Each row is followed by its group, which names the range that a hidden value of the row falls in. A new part has a new value, new ranges and new names.
[   3   78  104 -240  176  116  -12 -502   96   90  295   19   14  -17
  180  210   91   40  -16   67  217   92   42  139  -97  -11   71  101
  -33 -222   71   14   40  210 -141   60  143  -37] : C
[ 150   26   54  294  -22  -68   23   85   10   64 -108  174  123 -244
  -81  -54   87   59  149 -239   83 -133  166  197 -166  184   61 -541
   89   59  371  209   38 -284  138   55  -37  184] : V
[  -5  -81   80  -80  209 -198  -18 -254  114   10  156  168 -180  -39
  -52  140    5  -46 -158  252  -54  173   41 -340  239  -28  -24  383
 -152   49    8  -45   55  -36  -12   -6   -2   -3] : C
[ 135  -51   55 -191   69  -25   50 -180 -195  -44  -65  324  -78  -50
  130  -26   91   24   32  -61   47   13   18  132 -112   33  -77 -134
  -17  -81   27  -25  133  -27 -146  -85   30 -126] : U
[ 152   32  -14  127  -12 -137   21  -38   17  123 -166  243  -69 -262
 -104   52   26   26  176 -194  -61 -155  179  173  -56   35  107 -497
   -7  139  410  182  224 -120   -7  150 -105  167] : P
[ 101   50   72 -109   11  252  158 -117 -220   56  -34  144   95   77
  -17  159   91  -21  151 -234  -39  -62 -230  259 -179   -9 -178 -186
 -105 -165   64 -113  -26  329 -151   52  149 -275] : K
[-116  -38  115   -5 -293  249  -68   81   20  177  242 -136  220  109
   24  100 -183   83  125   49 -240  -70 -144 -109  114 -107   -5   23
  -36 -141 -165   36 -167  434  -68  -23   75  -43] : P
[ -49 -112   97  -38   44 -185  -56  -83  135  -10  215  153  -62  120
  -71   45  -93   30 -116  358  -82  167    8 -606  413  -23    1  561
 -144  133 -275  -84  -15  115  -50 -112   18   25] : V
[ -52  -69  167 -144 -285  293  -23   84 -113  119  268 -141  353  163
  201  -32 -146    5   41   -6   82   45  -83   87  -67   13  -85   20
  113 -350 -284  111 -233  252  -48 -199  168 -175] : K
[ -13   54   62  101 -165  124   60  272 -175  -20  -38  123  108   49
  -49   34   65  115  119  -56 -217 -129 -139  -18   58  -37   -9 -184
  -64  -34 -120  -52  -68  249  -89  -84   14  -37] : D
[  54   30  118  101  -35  169    7   40  -17   24  116   40  249  -10
   65   -9   65   80   69 -110  102  -42   40  133 -123  113   20 -223
   51 -107   37   70 -134    6   56  -47   86   42] : U
[ -89  -79  110  366   57  -12  -44  373   81   22   62   16    4 -235
 -102  111   20   62 -161  121 -440    4  135 -181   87  -52  128 -213
  -77   46  193   78 -163 -260  283   23 -157  233] : C
[ -33  -36   39  230 -138 -117  -36  365  -28   -4  -66  154  -37 -119
 -105  -12  -15  108   24   80 -365 -105   56 -225  217  -61   94 -185
  -61  150    9   67    2  -54   47  -64 -157  180] : D
[  18   21   92 -198   52   19  -87 -314   95   42  247   60   34  -17
  221   33   21   78   -8  102  178   49  139   39   18    4   99   56
   30 -100  -22   92   38   58 -104  -56   50   77] : U
[ 103   23  152  179  342  105  107 -391  162   59  180  244  110  -73
  -45  231  183  169   17   29  234  143  113 -107 -268  200  183  -27
  -64  -43  203 -118   37   82   -1  183  194   56] : V
[  85 -209   69   48  290  -74  -82 -194  251   92  109  265 -140 -120
 -103  160 -131  -25 -136  165 -315  130  251 -347  177  -55   81  126
 -226  281  237  -70   59 -149  167  204  -97  165] : L
[  48  -84   46  -77 -239  109 -109  244   51  114  118    4  239  124
    4  -81 -255  -93   41  -30 -102  -46  154  -56  266  -52  -11  -17
  -25   99 -143  143 -116   78   92  -73  -31   77] : D
[  13   63  111   98  -32  255  -97   21  213  109  282 -111  337   33
   65   55  -46   68   53  -62   70  -55  175   84   23   45  143 -156
   10    4   56  124 -200   83  141   55   53  215] : U
[ 80 -46  90 -56  98 232 -60 -97 139  88 197  90 178  54  60  97 -77  13
  -7 -20 -51  28 180  10  21 -14  85 -49 -98  63  47 -18 -84 103  78 100
  42  94] : U
[ -56 -143  153   57  103  112 -123 -208  305  193  358   55   84  -97
   98  192 -151  162  -84  272 -131  155  302 -289  -11  -34  327   59
  -43  -12   61   44    2   93   63  142   21  230] : D
[ -86  -83  201   -7  138  216 -111 -314  356  185  526  -35  216   24
  174  222 -114  186 -116  331   97  235  294 -302  -43   16  366  240
   -9 -126  -93   16  -79  224   24   98  144  196] : D
[ -33   72   27   84 -125 -113  -27  214   16   -6   29   95    2  -18
  -54   15   20   89   38  106 -125  -81   60 -186  276  -54  126  -25
  -47  108  -97   80   29   95  -62  -90  -86  162] : M
[ -31  268  -33    0 -322   25   22  256 -140  -15  -57  -14   88  111
  -87    8   93   67  261 -143  -90 -306 -218  111  304 -101  -39 -165
  -61   52 -140   65  -12  413 -215 -110  -28   27] : M
[  23   76   24 -188 -271  173  -66  245 -157  -20   54  -71  209  166
  100 -116  -53  -89   91 -169  -58 -175  -95  242  223  -83 -189 -104
  -11  -49 -189  105 -187  149  -23 -195  -11  -62] : L
[ -20  -38   33   -3 -302   41 -155  369   61  136  116 -212  220   -4
  -23  -93 -241 -206   -7 -101 -161 -118  110  117  324  -84 -112 -127
   21   27   26  316 -226 -135  241 -103 -116  123] : C
[ -63  184   65  -31 -194   28   35  139 -124  -67  103   18  131  133
   57   -7  138  134  103   53  106  -92 -138  -37  167   -3   33   50
   16 -118 -301   21  -56  317 -211 -218   74  -16] : D
[  71  -29   66   36  -49  166  -33  172   75  107   98   97  211    6
   19   48 -104   17   13  -33  -74  -11  260   20   37  -13  178 -209
  -29   65   14   89  -37   58   84   46  -15  153] : M
[  46  -41   83  111  -85  295   93  245 -133   69  -24  146  193   91
 -113  127  -39   43  102 -124 -307  -69 -103  -17  -36  -41  -30 -200
 -141   -7  -40 -130 -115  310   -1   61   63 -103] : P
[  70   84   97   87  216  222  216  -35 -198  -56  -64  279    6   -4
  -48  249  271  139   48  -95 -139   -6 -155   85 -240    9   19 -214
 -162 -102   79 -247    9  273 -138   86  110 -152] : K
[-133   32   53   -3 -686  260 -169  546 -118  162  149 -460  423  156
   -4 -171 -291 -164  204 -254 -260 -316 -280  264  334 -125 -338 -196
   83 -170 -175  322 -441  206  145 -233  -28  -64] : C
[  66   33  130  181  215   50   81 -215   49   13  103  155   79 -108
  -36  136  187  109   17  -35  127   51    4    1 -192  160   38 -109
  -30  -82  203  -40  -35  -34   39   72  119   22] : L
[  64  -10   23  122  245 -167   57 -133    5    7 -105  283 -262 -243
 -155  194  143   16  -25    6 -264  -20   14  -64   30  -37    5 -148
 -181  118  356  -52  147 -117   18  151  -97   57] : C
[  32  166  -43 -220 -403   46  -60  161 -144   46  -24  -30  132  139
   35 -103  -68  -51  261 -202   -2 -286 -116  252  299 -109 -123 -170
    3   19 -152  173    3  321 -193 -148  -32  -20] : D
[  52  -26  107  170  178  298   -4   -4  134  100  142   59  172  -56
  -61  209    6   36  -11  -93 -229  -14  105   59  -97   -9   81 -229
 -150   48  248  -63 -155   56  192  214   28  110] : L
[  52  -70  127   26  201  -62   94 -292  -47   42   46  291 -116 -194
   85  154  137  151  -31  104   39  137   81  -59 -265   75  130 -115
    3 -165  158  -25  169  -28 -123   35   66  -34] : K
[  15  -61   72   43  -48   41  -92  -11  121  102  132   69   72  -44
    0   44 -105   53   43   38 -160  -36  113 -106  121  -34   71  -72
  -58   85   67   73  -27   45   51   46  -37  139] : V
[  16  -89  154  -35  -15  169   15 -129  -47   63  182  121  162   29
  123   48  -11  110   21   51   51   88    2  -44 -158   70   24   -9
   25 -203  -93  -25  -61  146  -59  -56  143  -88] : V
[  38   80   94  202  -71  132   78   80  -13   83   49   52  219  -23
  -82   91   71   96  142 -122   50  -72  -26   53  -98  101   65 -243
    9  -72   79   47  -65  160   -4   33   96   30] : P
[ 162    2   11  175  111 -199   63 -216   29  130 -174  324 -158 -356
 -108  111   94   76  158 -154  -22  -89  172  132 -195   88  132 -498
   -2   89  521  145  300 -175  -34  203  -73  143] : P
[-183  -17  150   31 -370  112 -122   83   75  172  343 -308  252   64
   84    8 -180   64   82  112  -70  -41 -149 -124  169  -45  -45  109
   91 -235 -185  207 -247  251  -12 -155   70    5] : K
[ 114  -48   90  -11  214   52  148  -81 -222  -58  -93  323  -66 -104
   16  107  191    9  -53  -79  -48   70  -36  129 -237   60  -80 -186
  -78 -146  135 -115   46  -72  -33   -8   63 -171] : C
[ -32  191   94  -97   63  143   56 -147   -6  -78  226   70  123  203
   69  133  195  157   43  109  168   11 -119 -104  114    5   74  235
  -95  -83 -276 -148  -64  431 -223  -90  160  -34] : V

New part:
[-140  -27  -16   -1   63    9   93 -220 -125  283   33  -27  -41  -97
  -24  -63 -274  194 -256  -84  121   -4  147  121  192  223   95   14
    0  -22   55  -74  -42  111  125   23   97  -89] : (81)
[-255  208 -171  -28 -132  212  146  156  141  167  201  -88 -447 -160
   99  -92 -118   96 -197 -192   63  -60  179   64   95   57  279   24
  264  212 -178    1  110   61  -30 -330  -56 -164] : (86)
[ -51 -184   61   67  236 -208  189 -247  -48  221  147    8  -14    7
 -108   21   95   88 -116  -51  -45   53 -168   63  174  -90  -41 -109
 -214  -80   74   -3 -139 -105  -43  107  -12   83] : (84)
[  11 -379   52   83  320 -273 -143 -563 -182  348 -143  -28  267  -52
  -25  -44  -88  -57  -60 -150  -33   28 -132  200  151  307 -137 -152
 -184 -414  238  -76 -201  238 -106  -16  216 -119] : (86)
[ -94  -66   11   52   15  -68  139  -86    6   54   38   30  -39  -76
   65   20 -205  107  -55  -93   38   50  115   -6  140   72  233  -80
  -28   32   39   36    5 -141  -23  -13   95 -164] : (99)
[ -91 -113   52  -33  -35  -26  123  -76  -65   58   61   10  206  -98
    2  -38 -241   93  -81 -107  128   34  152    2  178  214  201  114
  -27   17  122  -60  -86 -103  190  112   85  -52] : (84)
[ 134   44   78 -106  -12   62 -147  -34    9 -207    0 -136  182    6
  -78  -44  -18  -77  140   76   74  -64  108    7  -43  -30 -140  212
  -64    8  -83  -81   -1  170  -23   47 -117   28] : (86)
[-132  107   10    4  -84  200  106   63  -25  200   -6  -62 -227  -35
   33  -97 -218   87 -229 -207  123  -41  194   30  123  284  178   37
  153  122  -92    0  156   97  149 -158    4    3] : (89)
[ -12  -81   70   15  -33 -110  138  -51    9  -11  121   13  153  -71
  -11   17  -92   48  -33  -96   87   34   62  -71  122   63  177   70
 -109    8   90  -13 -110 -130   89   99   88  -23] : (81)
[ -85 -217   26   63  191 -144  113 -217  -41  200   53   60   55  -21
  -16  -48  -25   40  -42 -137  -39   96 -109  163  125   35   89 -112
 -132  -79   99   27  -38 -131  -44    5   28  -34] : (99)
[ 125  221   51 -115 -178  115  -16  109   92 -259  146 -191   23  -54
  -69   -5  -24  -13   29   76  166 -107  204 -167   -9  -73  -33  286
    1  144 -178  -86  -56  183   18   32  -98   20] : (90)
[  23   -4   11  -45 -130  -69   56  -32   68  -89  157  -70  175 -153
   24    6 -112   -3  -15  -83  146  -19  146 -128   99  109  187  171
  -38    2   39  -77 -189   24   40   11  118 -119] : (96)
[   0 -149   78  -34  -48  -40 -104  -48  -13 -132   -8  -55  319  -71
   12  -26  -99 -108  172  -94   37  -34   75    6   28  112   26  144
    1  -84  140  -33  -62   25   66   75   36  -67] : (83)
[   0 -238   45   52  238 -126  -80 -330  -92   60 -173   35  135    4
   41  -26 -192   14  105  -16  -58   90   12  192   69   79    9 -167
 -125 -149   76   27   49  -32 -185  -11   53 -202] : (99)
[-135  140  -10   62   38  123  247    8   13  360  114  -67 -476    6
  -30  -68  -23  138 -369 -206   67  -24   32   21  163  131  118  -91
   59  132 -180   25  114   83   39 -212  -44  103] : (86)
[  61  233   81  -88 -117  204  -52  172   57 -340   -1 -164 -120   42
  -45   32 -104   36  138  169   58 -114  256 -104  -46 -194  -94  160
   66  220 -222    4  184   75  -36   58 -218   -2] : (83)
[ -38  164  -31   65   58    6  186  -79   80  206  198 -149 -466  -31
  -55    9   99  100 -258  -66   32  -62  -25  -57  118 -111  -26  -92
  -10   80 -218   14  -37  184 -165 -162  -53   11] : (90)
[ 185 -241  205    4  193 -252  -59 -292 -107 -102    0  -49  421   62
 -168   56   82  -55  144   92   -2   10 -116  -21   55  -84 -252   73
 -329 -198  149  -58 -198   18   -5  317   -1  128] : (83)
[  59  -33  116   54  146   19 -103  -57    5   47  -30 -151 -138  122
 -108  -22  237 -156   72  -82 -108 -101 -161   53  -41  -96 -304  -46
  -35  -80  -89   45  102  216 -123  -77 -173  188] : (81)
[ 160 -190  111   10  264 -225 -112 -371  -86  -73  -61  -42  253   45
 -106   46    5   -5  149  154  -43   33  -70   82   29 -138 -230  -45
 -297 -187   59  -39 -110   60 -194  177  -11  -46] : (81)
[ -90  148    4  -36  -89  122  -58   32    7  -48   69 -203 -182  -72
  -34   31  -91   46  -26   28   39 -186  183  -58   48  -53 -125  110
  153   56  -72  -42   24  253   18    2  -73  -53] : (83)
[ 200 -277  110   98  185 -311 -125 -184  137 -154   25  -70  197   35
   -6   67  354 -324  322 -108 -175   18 -300  -60  -55 -166 -145 -124
 -234 -257   52   65 -151   -1 -375  -99    2  -10] : (96)
[  59 -169   21   65  256 -185   43 -361  -28  192    5  -15    6  -11
  -26  -37    8   11  -67  -61  -14   91 -115  121  108   33  -17 -152
 -208 -147  -14   -9 -104   58 -229  -76   52  -91] : (90)
[ -28   61   -2   64   18   -3  128  -60   73  165  116 -108 -285  -42
    3  -18   38   11 -172 -159   39  -34   -6  -52  106   46   63  -70
   12   25 -130   20  -24  130 -115 -188   12  -22] : (90)
[ -15  128   74  -47  -23  109  -60   13  -27  -26   91 -227 -124    9
 -142   12   61    5  -35   49   31 -196   68  -49   29 -103 -286  159
   61   31  -83  -63   -3  299   66   83 -156  140] : (83)
[-163  201  -52  -47 -133  291   48  241  100  -41   58  -87 -322  -34
   59  -95 -121   33   -9 -108   32  -64  198   72   -3  -14  149   72
  246  257 -200   50  270   14   10 -206 -183  -60] : (99)
[ -73 -197   51   90  253 -132  154 -216  -37  222   21   31 -100   40
  -31  -12   24   52  -72 -104  -83   86 -133  115  152  -11   27 -204
 -140  -55   17   52   11 -139 -121  -30  -30   14] : (84)
[-151  -59  -47  -13   41  -78  166 -207  -72  282  177    1   32 -154
  -33  -50 -190  188 -263 -109  133   20   87   88  213  166  168   60
  -54  -26  107  -97 -172   25  142   51  130  -83] : (89)
[ -15   49   72    8  -30   48  -57  -18   -9  -82  -24 -154  -91  -11
  -18   51  -91    4   34   12   12 -126  137  -84   48  -12 -105   30
   62    5  -43   -1   46  160  -29   20  -38  -40] : (83)
[-145   74   -7   -3   17   33  104    8   28  155  236 -178 -268  -53
 -109   16  138   47 -151  -61  -10 -154  -33  -31  117 -120 -147   61
   73   37  -52  -46  -80  170   35   -7 -118  117] : (84)
[ 152 -145  128   40  220 -172  -20 -184   16   28   73  -76   93   95
 -148   -1  303 -139   79  -38  -79    1 -251   32    1 -147 -240  -20
 -256 -142  -14   -1  -92   68 -147   32 -105  197] : (86)
[ 118  -49   36  -40  162    8 -171 -173   23  -14  -11 -146   40   38
  -83  -99  159 -161  120  -13  -36  -34 -107  149  -60  -67 -246   50
  -80  -98 -115  -40   -1  261 -211 -115 -157   34] : (90)
[ 117 -131   56  -37  -18  -54 -114   96  181 -311   58  -31  260   -5
   41  -48  188 -289  376 -114  -71   36  -89   10 -113 -113   62  105
  -69  -17  -17   41   11 -124 -183 -117 -114  -25] : (86)
[-108  118    6  -77 -102  262    5    7  -98   55 -120  -42  -40  -57
   52 -124 -461  159 -140  -61  191  -12  378  103  101  320  197  125
  156  154  -79  -48  202   93  182  -50    3 -132] : (81)
[-107 -171   41   94  226  -49  124 -148  -30  268    2   35 -148   57
  -21  -75   47    8  -74 -187  -91   77 -154  189  105   31   32 -188
  -67  -33    0   78  101  -98  -80 -104  -69   54] : (83)
[ 162  -87  103  -13  197 -202   87 -280  -40   54  144  -51  164   26
 -176    7  125   45  -71   72   62   45 -116    0   96 -108 -141   60
 -339  -89  -11  -86 -214   43  -59  165  -23  131] : (96)
[ 157 -214  154  -35  180 -152 -134 -231  -65 -191  -72  -66  361   56
 -101   28   26  -94  245  116  -38    8  -46   29   13  -92 -224   59
 -226 -146   73  -45  -87   11 -105  199  -74   24] : (84)
[   2  224   43  -85 -151  129  -17  116   39 -214  133 -190  -87  -46
  -80   47  -69   70   21  121   99 -164  223 -130   11 -159 -105  223
   69  149 -119  -57   10  168   63  110 -122   11] : (99)
[  85    8    4  -89  103   17  -97 -188   -8   -4   72 -132   96  -31
 -101 -104   35  -35   23   46   66  -23    0  136   -1  -46 -165  149
  -92  -38  -95 -104  -82  242 -101  -15 -114   -5] : (90)
[ -96 -151   58  113  143  -67  180 -119  -27  324   35   41 -125   26
  -10  -67   20   14 -174 -277  -20   68 -123  100  145  166  130 -152
  -68  -44   36   65   43  -81   19 -114   35   83] : (81)
[-124   59   14  -14 -175  209   -9  194   59   -3  -10  -74  -89  -60
   90  -98 -148  -77    2 -253   66  -68  176    9   25  232  192  102
  233  108  -44   33  174   55  111 -193  -27  -44] : (81)
